(in the rows, 128 means zero)
Each row has a class, written as a number after it; each block has new classes, again numbered from 0 up.
[130 126 122 129 122 122 126 132 138 125 127 128 144 122 111 130 121 125
 129 129 137 132 135 132 130 128 130 129 129 131 120 127 138 129 136] => 7
[118 128 117 134 131 116 129 143 137 111 134 124 134 120 118 142 130 115
 136 130 144 130 131 127 148 119 131 119 134 122 113 127 155 123 139] => 7
[132 110 120 107 115 110  99 126 113 118 128 105 108 143 134 119 135 121
 140 113 144 126 127 124 135 138 135 154 140 138 114 120 167 140 150] => 3
[122 126 120 117 119 129 117 115 127 127 121 126 117 137 141 129 125 136
 134 125 139 129 116 124 143 134 131 124 120 123 125 119 172 131 146] => 4
[146 103 124 102 125 125  93 135 132 124 129 137 147 128 114 132 110 127
 139 153 126 117 134 133 146 160 132 128 138 132 116 126 141 135 141] => 2
[121 126 130 123 134 127 107 141 121 122 124 133 114 135 143 133 122 128
 131 133 132 124 105 128 145 125 148 143 129 118 115 124 150 134 138] => 2
[127 131 140 129 132 141 134 123 125 129 116 155 107 146 170 142 122 127
 123  99 123 134 143 116 110 132 115 152 129 101  87 101 167 139 150] => 4
[135 146 121 159 139 108 102 131 148 130 121 136 110 150 133 146 112 101
 137 136 125 112 120 107 130 100 126 142 100 122  93 128 126 122 122] => 4
[132 128 120 137 121 143 116 113 140 141 124 110 136 133 119 124 132 126
 138 139 132 127  97 140 136 136 136 133 118 117 127 124 167 121 141] => 4
[127 153 131 176 115 110 105 156 119 105 120 113  96 127  91 108  97 111
 120 131 148 115 100 128 126 119 105 106  98 126  95 118  82 133 101] => 3
[126 124 107 109 127  90  64 129 139 104 136 102 158 132  85 141 115 141
 164  80 125 114 109 190 142 128 132 179 127  89 195  94 252 159 189] => 0
[118 126 123 129 123 114 130 135 131 113 128 139 119 127 146 130 120 133
 123 116 135 140 116 127 138 119 130 129 131 119 136 120 159 131 138] => 7
[136 124 119 123 130 136 116 134 129 135 136 121 135 123 110 139 125 122
 135 142 132 119 120 124 124 134 126 126 123 126 127 138 152 127 136] => 1
[116 138 115 129 130 133 121 132 136 115 127 115 109 133 135 126 136 137
 136 131 140 132  97 129 140 118 139 127 123 107 137 128 174 131 148] => 4
[139 124 115  87 140 134 119 115 132 138 122 125 130 111 127 137 126 128
 124 132 118 121 124 139 102 131 134 124 123 122 139 124 154 135 139] => 5
[123 121 120 119 127 113 122 128 126 123 125 139 114 128 144 135 115 125
 127 119 140 140 120 120 137 122 134 130 127 123 124 121 160 132 139] => 7
[133 125 121 142 127 127 116 144 131 128 134 118 133 125  99 142 130 108
 142 147 138 125 122 124 140 137 130 123 128 115 100 134 154 125 134] => 1
[113 135 116 106 143 127 135 131 124 126 146 132 103 120 144 130 117 136
 132 115 132 127 114 108 134 120 134 110 132 116 131 129 172 141 154] => 1
[122 142 116 128 122 145 137 141 120 137 127 123 137 146 123 119 138 153
 118 117 132 132  96 118 109  97 119 137 103 114 145 151 115 136 143] => 0
[127 114 132 140 116 121 122 125 131 119 138 128 142 125 122 120 118 155
 129 126 120 131 141 146 112 140 106 142 135 123 161 123 137 129 138] => 3
[ 99 145 136 171 157 107 150 121 137 125 151 113 125 110 116 145 123  92
 173 148 116  94  87 152 130 143 150 126 148 127 144 115 109 111 118] => 5
[130 126 111 126 131  97 108 132 142 101 135 122 142 123  93 126 107 115
 145 124 137 116 124 124 116 119 122 131 132 130 114 134 131 133 129] => 7
[132 119 132 103 124 129 113 123 119 138 119 140 113 144 138 129 113 129
 110 124 119 130 149 128 128 127 108 129 120 148 121 107 108 133 129] => 3
[134 126 130 105 131 128 107 127 123 127 127 123 124 132 127 121 123 127
 130 139 132 114 123 124 135 142 131 128 131 137 120 127 138 137 143] => 2
[132 126 120 125 125 124 128 131 134 126 128 130 144 120 111 133 117 121
 132 126 137 131 133 131 123 127 129 129 125 126 113 128 144 126 134] => 7
[136 114 135 115 130 129 120 131 110 136 131 151 123 132 151 130 110 137
 134 124 128 131 122 122 130 152 139 138 127 110 128 125 160 134 145] => 2
[117 124 122 123 128 121 128 137 128 116 128 137 116 125 143 135 119 129
 127 121 138 140 116 127 140 121 136 127 130 115 126 120 165 135 141] => 7
[129 116 119 114 133 130 128 124 129 129 123 119 146 108 110 137 133 119
 138 132 135 119 126 136 108 143 137 130 135 127 119 131 129 123 130] => 5
[121 125 129 124 132 127 111 133 121 123 129 126 112 126 145 126 118 134
 134 138 135 123  96 129 146 134 147 133 129 120 134 127 157 131 140] => 2
[120 123 127 115 144 129 124 135 128 126 144 108 125 115 117 131 132 121
 130 136 135 119 130 136 125 136 129 123 131 140 139 129 125 129 139] => 3
[138 121 125 108 127 134 119 125 131 130 121 119 134 108  99 135 124 116
 142 130 125 121 162 135  95 130 131 129 148 128 114 122 133 126 131] => 6
[118 125 120 124 126 128 138 141 137 114 131 134 127 123 136 136 124 134
 125 131 136 140 126 130 137 127 134 120 136 117 130 126 169 134 144] => 7
[125 124 127 126 141 154 125 152 128 148 128 124 146 142 103 139 123 100
 139 141 129 129 109 136 150 126 165 136 110 112  95 137 120 115 137] => 2
[113 122 124 131 127 121 143 123 128 115 134 118 126 116 140 135 148 135
 134 143 127 126 110 123 118 135 131 117 141  99 117 134 177 141 142] => 5
[119 122 129 124 128 121 123 121 119 135 133 123 114 128 137 129 118 130
 124 131 131 127 124 125 125 126 126 127 118 141 130 126 134 129 126] => 3
[127 133 116 134 107 100 117 100 158 104 106 122 131 127 112 122  98 131
 134 160 126 124  71 140 110 138 134 142 102 125 107 110 172 130 127] => 4
[127 127 128 141 122 123 130 123 126 138 131 139 113 137 139 125 119 136
 129 125 124 140 120 113 130 132 122 131 131 117 132 129 137 128 133] => 1
[116 132 128 123 121 127 134 120 125 129 121 144 125 142 160 133 140 152
 119 100 125 143 141 118 131 112 126 136 123 106 106 120 191 141 144] => 4
[124 134 123 123 121 114 118 112 134 124 124 124 112 137 148 116 131 142
 124 129 129 135  96 118 131 119 129 127 108 119 140 130 152 132 135] => 4
[119 129 120 121 137 140 124 137 124 133 134 133 102 129 142 137 119 135
 123 123 134 134 122 110 132 122 126 114 128 112 130 135 165 139 139] => 1
[120 121 118 120 129 131 121 133 127 134 127 126 120 134 140 139 127 136
 128 126 133 138 101 129 144 132 133 127 123 115 146 131 148 138 142] => 0
[138 118 137 118 122 119 101 151 119 117 134 138  96 131 160 147 118 125
 124 152 132 111 146 123 139 143 109 127 125 146 139 113 136 142 147] => 3
[137 110 120 105 121 121 108 112 118 140 120 125 105 111 126 133 103 122
 146 131 134 129 142 119 108 137 146 121 137 133 137 130 135 125 123] => 6
[125 119 122 134 119 143 113 126 140 132 127 110 139 123 102 135 119 123
 136 147 132 122 114 134 129 138 133 133 127 131 120 134 143 124 129] => 1
[153 134 126 153 115 124  99 135 135 135 120 122 138 137  97 116 130 115
 143 147 136 122 113 126 135 138 126 140 113 124 100 126 100 129 132] => 4
[130 120 113 118 129 132 120 129 130 137 127 114 150 126 102 140 132 125
 133 138 135 131 106 132 130 130 128 126 111 116 126 140 135 129 139] => 0
[128 119 114 150 113 120  99 125 139 127 112 106 145 122 102 148 109 112
 143 143 141 119  81 139 128 125 140 153  99 122 103 132 141 121 122] => 0
[141 127 128 120 115 129 105 125 114 146 119 121 142 136 119 124 134 133
 134 143 132 122 128 133 143 130 145 142 120 143 114 135 145 123 126] => 2
[124 117 120 125 131 118 126 140 123 119 124 126 121 112 131 153 131 104
 143 141 142 120 106 136 139 147 149 123 129 115 118 120 163 122 137] => 5
[125 122 128 135 127 144 107 127 124 135 121 113 136 127 113 129 119 125
 135 143 135 122 108 137 134 130 142 137 119 120 115 135 135 118 125] => 2
[121 119 119 126 132 118 123 126 133 121 121 108 143 104 106 142 142 108
 138 146 142 115 108 137 125 136 141 127 129 128 110 129 134 119 127] => 5
[137 128 122 117 113 152 119 112 148 161 108 104 131 146 128 110 141 167
  89 126 124 162 118 127 114 119 125 140  96 117 174 154 118 145 142] => 0
[125 127 129 133 138  99 131 127 115 135 148 123 106 131 140 129 128 117
 139 123 134 132 129 117 139 135 138 125 124 127 135 128 149 130 139] => 3
[121 120 126 116 123 122 132 131 123 131 122 138 108 121 140 137 117 119
 132 132 127 132 114 123 119 121 147 125 129 120 136 120 149 123 134] => 6
[122 128 128 129 139 131 122 138 125 131 140 121 129 124 114 138 125 129
 132 140 126 125 143 131 113 116 124 131 120 123 119 131 131 136 136] => 3
[124 123 111 107 125 136 121 135 114 137 131 127 116 131 125 126 124 135
 143 115 144 137 116 121 144 131 147 134 136 120 131 126 176 134 156] => 1
[133 127 118 110 126 116 123 143 133 131 120 118 133 141 104 135 145 134
 119 141 143 140 186 118 126 121 129 133 121 148 121 140 133 134 139] => 3
[115 131 132 131 129 129 115 133 117 130 123 126 106 131 144 124 111 135
 133 121 140 128 110 121 140 126 153 137 120 120 121 131 140 133 133] => 2
[116 136 122 134 127 128 125 123 131 126 128 126 117 141 148 127 140 138
 127 120 134 131 109 120 143 119 131 126 126 113 121 126 181 136 142] => 4
[121 127 124 122 127 118 130 130 130 118 127 137 117 122 143 129 117 132
 121 117 135 140 118 124 130 123 131 126 128 118 127 121 159 136 137] => 7
[128 127 143 121 133 126 112 121 122 125 138 128 105 121 147 117 101 135
 143 121 125 115 128 122 127 154 134 134 138 120 132 119 120 146 152] => 2
[135 122 112 135 128 134 110 118 141 140 122 104 151 124  91 127 119 130
 126 129 140 128 107 127 107 128 120 132 107 122 130 153 111 127 122] => 0
[128 125 132 127 132 127 111 140 115 127 127 132 135 127 120 133 121 124
 141 136 135 119 122 132 139 136 142 137 128 127 111 128 132 125 128] => 2
[130 123 133 128 133 124 110 133 128 125 134 125 133 121 127 130 119 123
 140 139 129 116 116 131 137 141 142 136 131 123 115 132 139 127 134] => 2

Next block: new classes, numbered from 0 again.
[131 125 112 128 179 141 131 201 102 112 125 122  94  67 104 157 128  61
 117 105  32 136  68 121 134 117 160 156  79 119  97 140 143 118 137] => 1
[155 141 140 159 138 136 129 143 111 116 106 119  95 127  89 127 141 117
 158 101 113 103 117 156 103  99 165  94  34 102 134 115 126 159 156] => 10
[149 122  94  65 188 152  70 164  89 102 144 115  98 100 133 147 136  76
  96  65  35 102  87 143 134  65 186 185  97 110  89 130 166  89 181] => 5
[122 128 129  94 185 128  87 165  85 108 185 133  97  79 128 138 131 133
 111 109  95 128  85 141 142  86 146 156 134 140 117 149 150  91 175] => 2
[129 147 121  80 158 160 119 136 100 110 154 127 110  92 130 181 161 127
  93 128  86 121  99 160 135  73 161 103 117 121 112 110 149  86 189] => 8
[117 101 148  82 144 128  98 133  82 146 213  88 120  81 150 145 145 141
 122  88  92 143  96 181 168 129 118 142 180 166 129 162 176 113 133] => 6
[131 132 140 140  44 149 155 137 131 184 128 164 116 118  89 140 146 149
 172  92  91 172  86 182 121 165  93  97  89  65 136 138 108 148 100] => 7
[109 136 164 105 144 155 118 102 123 152 147 110 123  93 128 107 142 111
 104 111  89 138 123 181 122 120 129 122 151 138 170 124 119 106 134] => 2
[ 94 148 161  86 143 204 108 158 103 146 161 170 130  82 114  96 102 130
 131  93  36 121 140  39 155 117 170 132 101 111  89 117  98 149 127] => 1
[111 124 185  95 158  85  93 147  88 160 161 145  95 112  85 103 153 239
 114  87  92 117 121 170 132  87 129 102 104 132 141 119 135 101 160] => 3
[117 156 137  71 165 123  62 141 156 148 177 110 111 127 102  95 137 142
  97  33 120 122 140 131 124  93 127 161 134 123 145 141 170 100 158] => 2
[119 141 147 143 125 164 149 108  86 116 137 125 129 110 109 123 127 170
 137 138 142  99 144 160 125 108 130  87 101 150 137 112  99 143 143] => 10
[166 112  92  96 170 135  78 180  95  98 141 106 119 107 122 117 117  69
 110  36  91 111 101 165 143  92 165 180 132 136 108 140 164 128 152] => 5
[133 107  99 111 184 146  76 162  75 102 146 120 114 114 156 131 141  98
 120 100  75 133 104 130 137 100 208 158 108 120 116 138 166 149 148] => 8
[129 128 109  99 175 161  76 155  88 101 149 113 130 103 117 117 120 140
 112  81 100  95 138 148  99  93 176 149 135 136 118 129 178  94 139] => 0
[ 69  79 136 101 117 125 114 123 101 209 157 130 101 133 123  95 147 185
 162 108  83 181 114 110 203 143  89 151 106 110 108 151 143 165  77] => 1
[ 90 137 120 104  84 210  82 112 118 165 206 118 149  97 162 169 139 150
 111 113  42 133 128 151  88 105 102 146 187 140 141 150 181 105 116] => 8
[101  96 133 129 111 155 101 125 123 172 133 122 106 117 117 106 164 154
 151  80  46  98 116 211  91 123 102 142  73 116 125 144 184 108  97] => 12
[147 147  89  67 192 178  63 166  84  91 167 120 114  89 164 182 101  94
  79  66  54 117  98 157 127  38 172 187 154 167  74 121 183  98 205] => 5
[128 123 125 128 149 134 127  81 155 121  80 125 135 135 142 109 165 143
  91 116  92  87 144 196  90 124 149 128  82 138 127 113 133  77 135] => 12
[135 138 105  77 183 189 100 121  81 114 142 107 106 128 142 139 164  93
 110  81 107 116 156 157 155  63 152 139 173 157 123 135 144  83 156] => 4
[131 130 144 127 120 214 122 130  77 172 103 125 116 112 108 127 158  57
 136  71   4 126 105  68 145  75 102 133 123 144 132 138 138 100 122] => 11
[126 152 151 100 178 111 132 174  87 118 160 137 114 106 142 191  96 127
 103 167 109 123 110 174 140  81 142 162 164 196  95 109 146 150 169] => 3
[162 157 106  87 173 111  87 209 130 126 152 156 112 135 105 178 165 124
 108  68  81 114  73 134  84  62 150 106 113  78 133 110 166  78 167] => 3
[149 103 106  97 170 117 117 135  69 125 145  86 115  85 147 178 122 101
 104 142  60 145  63 186 158 100 150 160 110 134  86 128 142 100 168] => 5
[130 125 164 102 138  98 137  77 109 160 156 127  97 112 125 105 120 156
 143 113 124 150 128 162 177 134 119 115 135 148  94 129 121 129 158] => 9
[ 93 108 166 110 106 166  66 141  85 160 218 139 117  85 103  76 138 157
 171  57  31 144 100 147 148 130 138 146 106 117 130 148 118 153 115] => 10
[153 146 136 146 105  96 152 169 146 170 132  84 137 104  84 147 143  96
 119  92  85 185  51 144 101 159 127 116 148  75 143 136 117  83 101] => 2
[119 119  87 104 160 160  54 139  90 112 165 121 107 148 127 124 142 129
 132  85  99 115 109 164 149  69 153 175 112 156  94 141 181 130 131] => 10
[153 129 102  79 161 183  22 101  99 132 139 153 118 176 151 108 125 113
  98 101  93  73 147 197 115  12 147 140 146 190 108 123 235 117 123] => 11
[121 115 119  93 186 117  93 153  73 131 181  92 103 127 117 158 161  95
 121  77  33 121  89 151 123  86 155 167 108 141 160 123 123 128 176] => 10
[101 123 135  91 120 131 125  96 118 106 153 130 103 132 111  99 147 152
 118 129 138 104 167 137 149 118 114 151 190 160 134 144 123  80 121] => 4
[131 138 151 138 150 159 187 156 108 140  99 120 126 108 108 167 172 137
 102 139  96  76 116 148 116  96 121  96 110 140 135 121 121  59 151] => 12
[158 144 178 102 102  93 153 212 138 147 151 130 124  88  34 135 128  99
 109  93 105  89  99 118 148 130 103 148 117 102 163 135  91 120 170] => 5
[138 139 156 112 115 126 134 136 105 156 148 100 114 116  65 118 138 135
 143 109 127 127 143 146 147 124 111 106 129 117 136 132 112 112 129] => 4
[138 142  92  79 160 156  88 186  95 129 159 160 142  98 116 140 137  80
 103  65  41 110  85 140 109  97 126 184 127 130 123 141 163 120 134] => 11
[110 126 160 124 126 125 127 121 113 163 132 117 102 115  94 111 144 168
 114 135 101 126 145 129 157 115 125 121  91 131 144 131 107 137 139] => 1
[174 141 146 145 141 112 206  47  80 107  93  39  87 123 154 157 136 119
 128 158 191 143 181 196 174 113 153  95 166 185  86 130  91 111 168] => 4
[ 94 141 100  74 137 193 123 146  86  90 139 149 109 130 135 150 139 122
 107 139  82  85 107 176 130  69 159 170 151 163  72  89 145 100 146] => 12
[159 133  95  86 162 165 106 166 116 131 135 149 145 111 125 166 150 107
 127  74  94 125 104 149 120 101 143 126 125 104 106 124 157  90 147] => 0
[126 123  94  88 195 147  68 138  74 123 153 129  83 107 122 132 135  98
 123  86  54 121  90 168 132  81 155 169 100 131  96 135 181 108 167] => 9
[129 127  94  78 137 163  72 115  82 115 165 115 125 111 126 139 137 163
 110 107 112 121 126 192 141  88 147 166 158 157  82 133 166  80 147] => 0
[155 136 157 119 111 144 108 124 100 125 149 123  99 113  90 109 136 122
 123  97 105 102 135 201 136 113 160 117 103 132 142 143 117 119 149] => 7
[151 148 139 135 123  93 108 144 131  89 146  93  96  88  53 117 147 123
 106  79 116 132 116 156 122 110 119 120 144 144 151 140 120  49 176] => 4
[114 148 139 125 100 160 125 131 144 104 119 157 125  64  79 123 143 154
 119 153 137 110 126 174 115 135 115 131  85 110 142 125 130  99 155] => 0
[122 123 161 107 128 145 135 152 108 159 150 152 129 100  97 154 145 150
 120 105  68 117 113 131 134 112 111  99 118 130 138 126 130 115 150] => 8
[112 114 123  81 183 127  92 139  99 107 142 100 114 116 133 160 154  98
  83 111  64 116  90 144 121 101 152 154 144 153 158 121 171  94 157] => 6
[109 147 158 118  98 156 125 102 105 145 156 107 127 126  96  99 166 164
 113 117 134 128 142 164 179 117 135 147 139 153 147 132  81 130 138] => 10
[125 128 150  89 147 132 110 116  89 152 150 141 119 114 122  87 147 153
 122  77  93 118 130 139 136  95 125 108 117 128 149 123 140 129 141] => 11
[106 154 172  91 141 149 132 135  68 143 155 144 101  99  85  91  92 151
 135 141 118  99 145 146 156 121 165 150 122 139  94 114 117 171 145] => 9
[154 136 176 144  63 121 187 153 105 156 123 115  96 114  34 132 118 135
 150 124  87  82 127 118 117 129 111  80 113 118 110 126  86 120 111] => 1
[131 139 147 105 135 149  90 136 137 112 133 129 117  92 102 115 138 108
 109 109  91 116 132 150 137 113 158 172 123 144 122 135 144  97 159] => 0
[141 110 108 125 161 156  92 185  71 115 180 114 128 101 111 148 130  71
 145  81  38 130  57 166 120  98 154 131 124 139 125 129 146 122 122] => 10
[116 121 152 111 160 133  97 149 132 152 119 130  93 114  97 105 157 118
 107  67  60 136  97 123 142 102 131 166 126 134 127 157 156  72 129] => 2
[124 138  87  93 115 131 147 138 119 138 127 130 118 122  86 132 153 172
 112  76 116 109 127 150 120 131 111 131 108  97 101 132 117 103 114] => 1
[139 121 104 101 186 142  84 147  70 129 132 125 111 145 144 169 155 121
 111 107  59 113 103 148 114  56 151 139 130 145 121 115 153  99 152] => 3
[129 109 126 115 195 111 102 138  73 124 143  98  93 136 168 143 155 140
 111  73  86 142 118 133 148  70 148 146 173 176 123 138 157  96 157] => 3
[119 146 109  81 143 178 130 188  88 119 156 126 115  90 104 168 148 106
 109  66  69 114  99 138 135  98 144 157 143 125  97 135 157 109 146] => 8
[152 104 106 136 145 128 105 187 120 119 119  90 105 159  64 122 159  40
 118  40  56  92  80 181 122  95 134 180 155 173 131 155 182  83  80] => 10
[152 108 132 161 101  67  92 130 130 158 130  24 134 121  64 116 108  95
 125  61  68 163 111 178 108 165 108 190 147 165 139 148 160 114 109] => 0
[121 105 211 151 123  88 110 140 131 165 152 102  69 105  85  75 126 121
 156  87  92 141 114 128 148 122 115 127 121 140 162 160 151 130 131] => 2
[ 92 121 182  81 122 151  97 123  90 141 151 125 101 114  88 108 154 174
 105 131  93  86 132 136 151 104 138 136 130 147 149 132 152 107 136] => 6
[121 108 155 115 142 125 131 129  92 134 140 133 105 116 127 134 153 151
 124 121 102 120 134 124 165 110 139 129 120 148 134 141 130 135 164] => 8
[113 124  94  90 136 113 106 185  73 130 167 102  87 179  91 172 156 120
 130 143 105 122 100 113 117  65 130 158 195 117 156 123 161  99 125] => 4
[104 139 191  59 118 144 105 169  93 139 191 168 100 102  80  98 161 168
 115 109  98 118 120 130 192  95 174 124 140 116 136 114 106 140 170] => 8
[128 131 109 131 150 127 128 192 108 140 138 130 132  76  98 158 125 124
 103 119  47 145  75 127 123 141 140 161  96 115 101 149 128 113 118] => 1
[119 136 151 102 162 116 117 129 138 132  99 128 107 120 110 100 164 144
 101  81  66 124 116 157 143 116 175 153  61 123  97 103 117  99 170] => 12
[100 151 193 118 135 156 145 139  77 120 151 141 108  58  99 107 123 155
 126 169 116 148 147 133 186 130 156 143 135 152 126 131  71 143 164] => 4
[ 98 125 132  73 194 141  75 119 125  89 125 122  79 103 144 108 131  99
  91  38  35 144 120 166 137  85 199 170 117 165  94 101 185 120 176] => 8
[ 87 124 202 148  70 113 134  83 108 233 158  91 120  92  98  97 155 224
 148 108  48 174 125 100 106 175  92 124 100  72 178 159  72 117 121] => 2
[117 132 149 122 141 117 158  80  54 116 138 110 103 103 149 134 150 199
  99 152 132 150 140 175 159 132 171 123 114 140 152 131  58 124 188] => 7
[124 116 163 125 171  84 135  98 125 152  93  96  89 141 108 113 174 130
 109 116  93 139 115  82 141 111 139 117  86 102 175 128 100  79 170] => 2
[144 147 158 128 104 137 158 129 104 174 112 148  98 146  93 133 138 128
 148 117 126 131 128 133 155 110 118 121 146 130 122 123 109 153 148] => 9
[114 110  77 138 123 161 103 149 119 138  99  63  98 152 142  99 196  81
 126  53  82 133 107 203 116 118 165 205 128 108 127 152 187 117  78] => 12
[109 127 103  82 174 185  82 167  83 105 146 133 110 110 135 129 151 122
  99  77  41  99  91 208 113  65 182 162 130 152  87 106 175  84 143] => 12
[128 112 102 117 165 121 109 141 104 136 154  97 104 108 138 151 134 128
 110  90  73 135 110 160 121 104 129 140 127 144 117 145 161 109 133] => 1
[144 143 154 126 143 115 113 129  82 131 131  88  97  94 109 137 148 125
 116 110  63 142 105 162 141 108 164 146 100 135 103 125 107 110 166] => 3
[104 122  85  98 201 128 118 177 128 136 165 126 168 156 137 182 152  88
  96 101  67 110  92 115  68 105 112 139 150 127 217 109 143 114 125] => 10
